Below is a small trained network, with its code and all its weights. Each question gives an input and a class and asks what happens when units are switched off, that is, made to give their printed mean instead of their output.

import numpy as np


def w(rows, s, z=0):
    codes = np.array(rows[::2]) - 128.0
    scale = np.full(codes.shape[1], s)
    scale[-1] = z or s
    return codes * scale


def f(y):
    return np.maximum(y, 0)


def log_softmax(a):
    a = a - a.max(-1, keepdims=True)
    return a - np.log(np.exp(a).sum(-1, keepdims=True))


def net(x, mask):
    res = np.array(x, float).reshape(1, 4) / 4 @ E
    y = f(res @ A[0][:, :-1].T + A[0][:, -1])
    res = res + np.where(mask, y, B[0][:, -1]) @ B[0][:, :-1]
    return log_softmax(res[-1] @ U[:, :-1].T + U[:, -1])


A, B = {}, {}
E = w([
[164,171,2,60,158,191,170,72,215,144,199],'x0',
[89,42,34,73,22,36,191,206,235,73,97],'x1',
[28,205,98,141,140,69,136,141,170,178,78],'x2',
[90,33,161,94,185,162,102,164,205,198,134],'x3',
],0.0066)
A[0] = w([
[109,145,186,113,137,148,126,80,63,126,123,133],'neuron 0',
[148,143,160,228,151,149,93,98,68,144,123,220],'neuron 1',
[109,130,121,173,146,143,108,125,158,110,116,83],'neuron 2',
[157,152,69,98,114,174,162,92,129,137,149,224],'neuron 3',
[137,92,92,112,70,76,190,149,134,55,123,236],'neuron 4',
[166,114,150,90,196,218,124,107,154,144,254,250],'neuron 5',
],0.0084,0.0023)
B[0] = w([
[115,230,99,162,131,121,91,88,135,53,190,185],'neuron 0',
[142,177,149,218,184,149,48,168,96,37,151,221],'neuron 1',
[108,133,143,195,103,168,103,123,107,125,101,133],'neuron 2',
[185,115,113,97,112,132,110,129,186,104,113,215],'neuron 3',
[254,109,178,93,54,137,161,53,183,16,103,254],'neuron 4',
[247,169,175,19,45,110,150,90,172,118,111,247],'neuron 5',
],0.0066,0.009)
U = w([
[84,152,173,137,105,6,140,108,54,170,78,154],'0',
[235,103,150,8,52,111,151,75,219,81,116,228],'1',
[106,169,148,191,194,159,82,125,51,120,157,130],'2',
[35,77,36,106,80,130,156,75,143,195,123,2],'3',
[90,53,192,125,211,103,146,125,135,255,95,58],'4',
],0.0052,0.0019)

Each question gives the input, the list of numbers given to net, and the class t.
The units are the neurons (one row each of A and B). Each row of codes is followed by its name. A weight is (code - 128) times the scale printed after its matrix; where a second scale follows, it is the last column's (A, B and U).
mask holds one flag per neuron, in row order. A switched-off neuron (its flag False) gives its mean, the last column of its row in B, instead of its output. The means were averaged over made-up inputs and are rounded, as every weight is.
A unit's drop is (log p(t) with every unit on - log p(t) with that unit switched off) / (log p(t) with every unit on - log p(t) with every unit switched off).
The circuit of an input: a set's keep is (log p(t) with only the set's units on - log p(t) with every unit switched off) / (log p(t) with every unit on - log p(t) with every unit switched off). Starting from all 6 units, units are removed one at a time, each time the one whose removal leaves the highest keep (on an exact tie, the one counted first), for as long as the keep stays at least 0.8.
units of the circuit, in order: the units of the circuit, biggest drop first
k most important neurons: the k neurons with the biggest drops, biggest first
drop when u is switched off: that unit's drop, to one decimal
input [-7,-4,8,-3], class 2: units of the circuit, in order	neuron 1; neuron 5
input [-7,1,-5,6], class 2: units of the circuit, in order	neuron 5; neuron 4
input [0,1,3,6], class 4: units of the circuit, in order	neuron 4; neuron 5
input [-8,4,-3,8], class 4: units of the circuit, in order	neuron 5; neuron 3
input [0,-8,-6,-5], class 2: 3 most important neurons	neuron 1; neuron 4; neuron 0
input [-3,0,-5,-7], class 2: units of the circuit, in order	neuron 5; neuron 1
input [-1,3,7,6], class 3: units of the circuit, in order	neuron 5; neuron 4
input [-5,-4,7,-4], class 2: units of the circuit, in order	neuron 1; neuron 5
input [-5,-7,-6,7], class 2: 3 most important neurons	neuron 1; neuron 4; neuron 0
input [-6,-2,-5,-3], class 2: drop when neuron 1 is switched off	0.1
